Below are the code and all the weights of a small trained network. Each question names an input and a target symbol and asks about switching units off, where a switched-off unit gives its printed mean instead of its output.

import numpy as np


def w(rows, s, z=0):
    codes = np.array(rows[::2]) - 128.0
    scale = np.full(codes.shape[1], s)
    scale[-1] = z or s
    return codes * scale


def norm(h):
    return h / np.sqrt((h * h).mean(-1, keepdims=True) + 1e-5)


def softmax(a):
    e = np.exp(a - a.max(-1, keepdims=True))
    return e / e.sum(-1, keepdims=True)


def log_softmax(a):
    a = a - a.max(-1, keepdims=True)
    return a - np.log(np.exp(a).sum(-1, keepdims=True))


def net(x, mask):
    ids = ['αβγεζηθλμστφω'.index(c) for c in x.split()]
    T = len(ids)
    res = E[ids] + P[:T]
    u = 0
    for l in range(3):
        r = norm(res)
        for j in range(3):
            rows = slice(4 * j, 4 * j + 4)
            q, k, v = (r @ M[l][rows].T for M in (Q, K, V))
            z = softmax(np.where(np.tri(T) > 0, q @ k.T / 4**0.5, -1e9)) @ v
            o = O[l][rows]
            res = res + np.where(mask[u + j], z, o[:, -1]) @ o[:, :-1]
        u += 3
    return log_softmax(norm(res)[-1] @ U[:, :-1].T + U[:, -1])


Q, K, V, O = {}, {}, {}, {}
E = w([
[106,110,153,110,118],'α',
[143,137,80,151,130],'β',
[157,167,105,168,147],'γ',
[113,114,153,122,148],'ε',
[137,135,149,128,99],'ζ',
[134,183,72,137,147],'η',
[143,130,74,131,95],'θ',
[130,100,86,109,119],'λ',
[132,116,79,101,151],'μ',
[152,135,52,118,102],'σ',
[154,144,149,116,143],'τ',
[125,56,151,62,75],'φ',
[126,68,254,81,89],'ω',
],0.0059)
P = w([
[121,150,143,165,124],'0',
[155,105,72,63,81],'1',
[204,1,149,190,163],'2',
[176,171,107,68,65],'3',
[93,91,132,165,176],'4',
[189,126,98,9,68],'5',
[59,159,139,194,205],'6',
],0.0033)
Q[0] = w([
[115,212,44,55,147],'L0H0',
[104,97,39,207,199],'L0H0',
[165,77,179,115,91],'L0H0',
[24,179,132,85,106],'L0H0',
[142,162,160,55,221],'L0H1',
[178,114,127,42,109],'L0H1',
[175,187,101,147,119],'L0H1',
[183,3,99,99,145],'L0H1',
[128,201,42,153,144],'L0H2',
[155,147,29,139,121],'L0H2',
[221,184,108,116,157],'L0H2',
[116,119,207,156,146],'L0H2',
],0.0046)
K[0] = w([
[90,183,95,101,173],'L0H0',
[131,97,87,192,171],'L0H0',
[207,89,168,75,86],'L0H0',
[3,160,140,120,62],'L0H0',
[10,145,109,181,100],'L0H1',
[1,84,173,184,178],'L0H1',
[100,71,116,52,71],'L0H1',
[128,195,183,170,192],'L0H1',
[170,108,190,68,81],'L0H2',
[119,81,194,62,128],'L0H2',
[204,99,214,174,119],'L0H2',
[68,185,123,112,184],'L0H2',
],0.0047)
V[0] = w([
[51,118,111,59,135],'L0H0',
[115,191,114,229,84],'L0H0',
[221,124,255,78,55],'L0H0',
[182,3,180,33,131],'L0H0',
[209,63,110,70,123],'L0H1',
[126,46,96,60,45],'L0H1',
[141,92,193,177,201],'L0H1',
[218,84,135,72,130],'L0H1',
[125,96,169,178,116],'L0H2',
[131,64,131,202,106],'L0H2',
[39,146,143,220,95],'L0H2',
[138,98,216,162,24],'L0H2',
],0.0029)
O[0] = w([
[160,137,76,236,165,25],'L0H0',
[107,102,152,54,62,145],'L0H0',
[21,208,2,92,225,156],'L0H0',
[180,244,121,142,104,114],'L0H0',
[32,74,53,117,199,202],'L0H1',
[66,2,178,98,145,75],'L0H1',
[224,189,91,230,233,116],'L0H1',
[84,49,85,53,182,213],'L0H1',
[91,85,155,110,91,96],'L0H2',
[191,82,118,113,129,109],'L0H2',
[149,15,58,183,103,9],'L0H2',
[170,81,163,73,149,81],'L0H2',
],0.002,0.0015)
Q[1] = w([
[130,77,155,121,172],'L1H0',
[200,150,183,82,153],'L1H0',
[77,190,147,150,42],'L1H0',
[130,165,74,114,111],'L1H0',
[137,88,118,249,215],'L1H1',
[140,196,73,111,75],'L1H1',
[162,66,2,127,161],'L1H1',
[163,168,234,137,143],'L1H1',
[203,126,151,4,90],'L1H2',
[71,105,145,163,248],'L1H2',
[197,62,76,153,177],'L1H2',
[60,111,195,195,143],'L1H2',
],0.0056)
K[1] = w([
[104,136,142,148,102],'L1H0',
[54,163,156,90,102],'L1H0',
[137,87,38,81,120],'L1H0',
[91,90,82,128,132],'L1H0',
[177,98,73,255,114],'L1H1',
[159,196,114,62,121],'L1H1',
[164,54,62,104,156],'L1H1',
[109,152,202,181,136],'L1H1',
[144,166,189,72,154],'L1H2',
[144,143,112,179,61],'L1H2',
[78,176,148,163,155],'L1H2',
[81,92,115,150,82],'L1H2',
],0.0064)
V[1] = w([
[211,109,242,127,126],'L1H0',
[146,90,27,171,189],'L1H0',
[150,126,183,147,127],'L1H0',
[203,106,121,212,151],'L1H0',
[160,159,144,184,117],'L1H1',
[168,137,138,166,186],'L1H1',
[152,78,53,113,159],'L1H1',
[102,189,255,188,113],'L1H1',
[125,67,60,189,91],'L1H2',
[153,150,121,173,154],'L1H2',
[124,140,86,193,127],'L1H2',
[108,84,106,87,214],'L1H2',
],0.0045)
O[1] = w([
[2,121,138,138,78,126],'L1H0',
[112,122,173,49,208,167],'L1H0',
[81,191,200,156,57,109],'L1H0',
[73,176,204,108,171,166],'L1H0',
[118,123,148,138,133,132],'L1H1',
[158,65,163,75,75,140],'L1H1',
[120,175,194,127,98,193],'L1H1',
[169,112,44,129,90,3],'L1H1',
[129,103,74,65,179,107],'L1H2',
[152,72,193,103,132,155],'L1H2',
[140,45,116,99,233,137],'L1H2',
[148,153,190,63,70,98],'L1H2',
],0.003,0.0026)
Q[2] = w([
[106,57,148,198,166],'L2H0',
[112,219,172,75,181],'L2H0',
[199,184,100,86,91],'L2H0',
[52,67,170,159,194],'L2H0',
[211,179,49,64,17],'L2H1',
[52,83,108,189,254],'L2H1',
[194,191,144,36,66],'L2H1',
[137,221,141,30,128],'L2H1',
[96,200,105,90,130],'L2H2',
[180,112,169,95,41],'L2H2',
[182,77,181,91,172],'L2H2',
[139,68,99,171,170],'L2H2',
],0.007)
K[2] = w([
[211,180,34,180,211],'L2H0',
[173,74,120,64,59],'L2H0',
[45,126,221,45,78],'L2H0',
[201,132,50,177,128],'L2H0',
[145,146,220,6,165],'L2H1',
[103,105,38,228,125],'L2H1',
[131,136,229,56,83],'L2H1',
[126,101,184,36,29],'L2H1',
[179,88,125,60,65],'L2H2',
[74,171,87,89,169],'L2H2',
[60,166,72,168,93],'L2H2',
[70,79,159,254,121],'L2H2',
],0.0064)
V[2] = w([
[79,150,243,40,62],'L2H0',
[245,161,74,57,57],'L2H0',
[138,196,60,204,204],'L2H0',
[154,139,228,55,123],'L2H0',
[78,74,81,27,179],'L2H1',
[147,207,237,146,179],'L2H1',
[142,209,154,84,253],'L2H1',
[9,51,171,161,83],'L2H1',
[160,92,124,18,131],'L2H2',
[254,113,205,32,26],'L2H2',
[184,166,140,75,68],'L2H2',
[35,96,181,132,57],'L2H2',
],0.0044)
O[2] = w([
[78,45,208,177,63,117],'L2H0',
[202,146,155,144,29,211],'L2H0',
[150,207,134,73,175,165],'L2H0',
[106,82,174,149,65,162],'L2H0',
[238,2,158,167,241,91],'L2H1',
[65,158,221,43,112,183],'L2H1',
[134,148,191,31,176,206],'L2H1',
[40,46,130,214,132,2],'L2H1',
[208,105,82,137,153,156],'L2H2',
[236,153,131,131,78,186],'L2H2',
[204,190,111,161,105,182],'L2H2',
[170,123,218,140,172,30],'L2H2',
],0.0043,0.0029)
U = w([
[78,113,109,182,118,25],'α',
[69,86,91,162,194,86],'β',
[11,181,103,60,155,183],'γ',
[49,106,186,120,116,103],'ε',
[120,184,61,174,95,5],'ζ',
[119,183,65,78,169,26],'η',
[150,116,76,159,145,53],'θ',
[144,83,139,151,153,43],'λ',
[146,70,197,49,199,150],'μ',
[203,113,58,91,171,172],'σ',
[167,232,180,51,57,224],'τ',
[184,73,143,162,83,103],'φ',
[86,93,147,175,27,240],'ω',
],0.011,0.002)

Each question gives the input, a string of symbols that net reads in full, and the target symbol t.
The units are the heads (4 rows each of Q, K, V and O). Each row of codes is followed by its name. A weight is (code - 128) times the scale printed after its matrix; where a second scale follows, it is the last column's (O and U).
mask holds one flag per head, layer by layer. A switched-off head (its flag False) gives its mean, the last column of its rows in O, instead of its output. The means were averaged over made-up inputs and are rounded, as every weight is.
A unit's drop is (log p(t) with every unit on - log p(t) with that unit switched off) / (log p(t) with every unit on - log p(t) with every unit switched off).
The circuit of an input: a set's keep is (log p(t) with only the set's units on - log p(t) with every unit switched off) / (log p(t) with every unit on - log p(t) with every unit switched off). Starting from all 9 units, units are removed one at a time, each time the one whose removal leaves the highest keep (on an exact tie, the one counted first), for as long as the keep stays at least 0.8.
circuit, biggest first: the units of the circuit, biggest drop first
which heads matter: for each layer, one digit per head in row order, 1 if its drop is at least 0.15 and else 0, layers parted by /
input μ γ α γ γ ε θ, target μ: circuit, biggest first : [L1H2, L2H1]
input η γ μ σ, target σ: which heads matter : 010 / 001 / 010
input μ τ σ τ σ λ μ, target μ: which heads matter : 100 / 010 / 000
input τ φ σ, target τ: circuit, biggest first : [L0H1, L2H1, L1H1]
input μ σ φ γ α σ, target σ: circuit, biggest first : [L2H1]
input α ε ω γ μ ω, target ω: circuit, biggest first : [L2H1, L1H0]
input σ λ μ ζ β, target σ: circuit, biggest first : [L1H0, L0H1]
input β λ τ φ τ τ β, target β: which heads matter : 110 / 101 / 010
input ζ ω μ τ, target ω: which heads matter : 001 / 000 / 110
input φ γ τ ε τ, target φ: circuit, biggest first : [L0H1, L1H0, L1H2, L2H1]
input η ω τ, target η: which heads matter : 110 / 011 / 100
input μ τ θ, target μ: which heads matter : 101 / 110 / 000
input τ η ω σ μ τ λ, target τ: circuit, biggest first : [L1H2, L2H0]
input γ ω ε ε, target ω: circuit, biggest first : [L2H0]
input τ γ σ γ μ, target τ: circuit, biggest first : [L1H1, L2H0]
input ε τ μ β τ, target ε: which heads matter : 011 / 110 / 010
input μ ε τ μ τ, target μ: which heads matter : 101 / 000 / 000
input γ τ ζ σ ω, target γ: which heads matter : 111 / 111 / 110
input μ η τ γ γ, target μ: circuit, biggest first : [L0H0, L1H2, L2H1]
input τ γ γ, target τ: circuit, biggest first : [L2H1]
input λ σ σ ζ, target σ: which heads matter : 110 / 111 / 010
input ω θ τ φ τ γ, target φ: circuit, biggest first : [L2H0, L2H2]
input β τ μ τ τ, target β: which heads matter : 110 / 101 / 010
input γ τ λ τ λ, target γ: which heads matter : 110 / 111 / 110
input λ γ β μ, target μ: which heads matter : 100 / 010 / 010
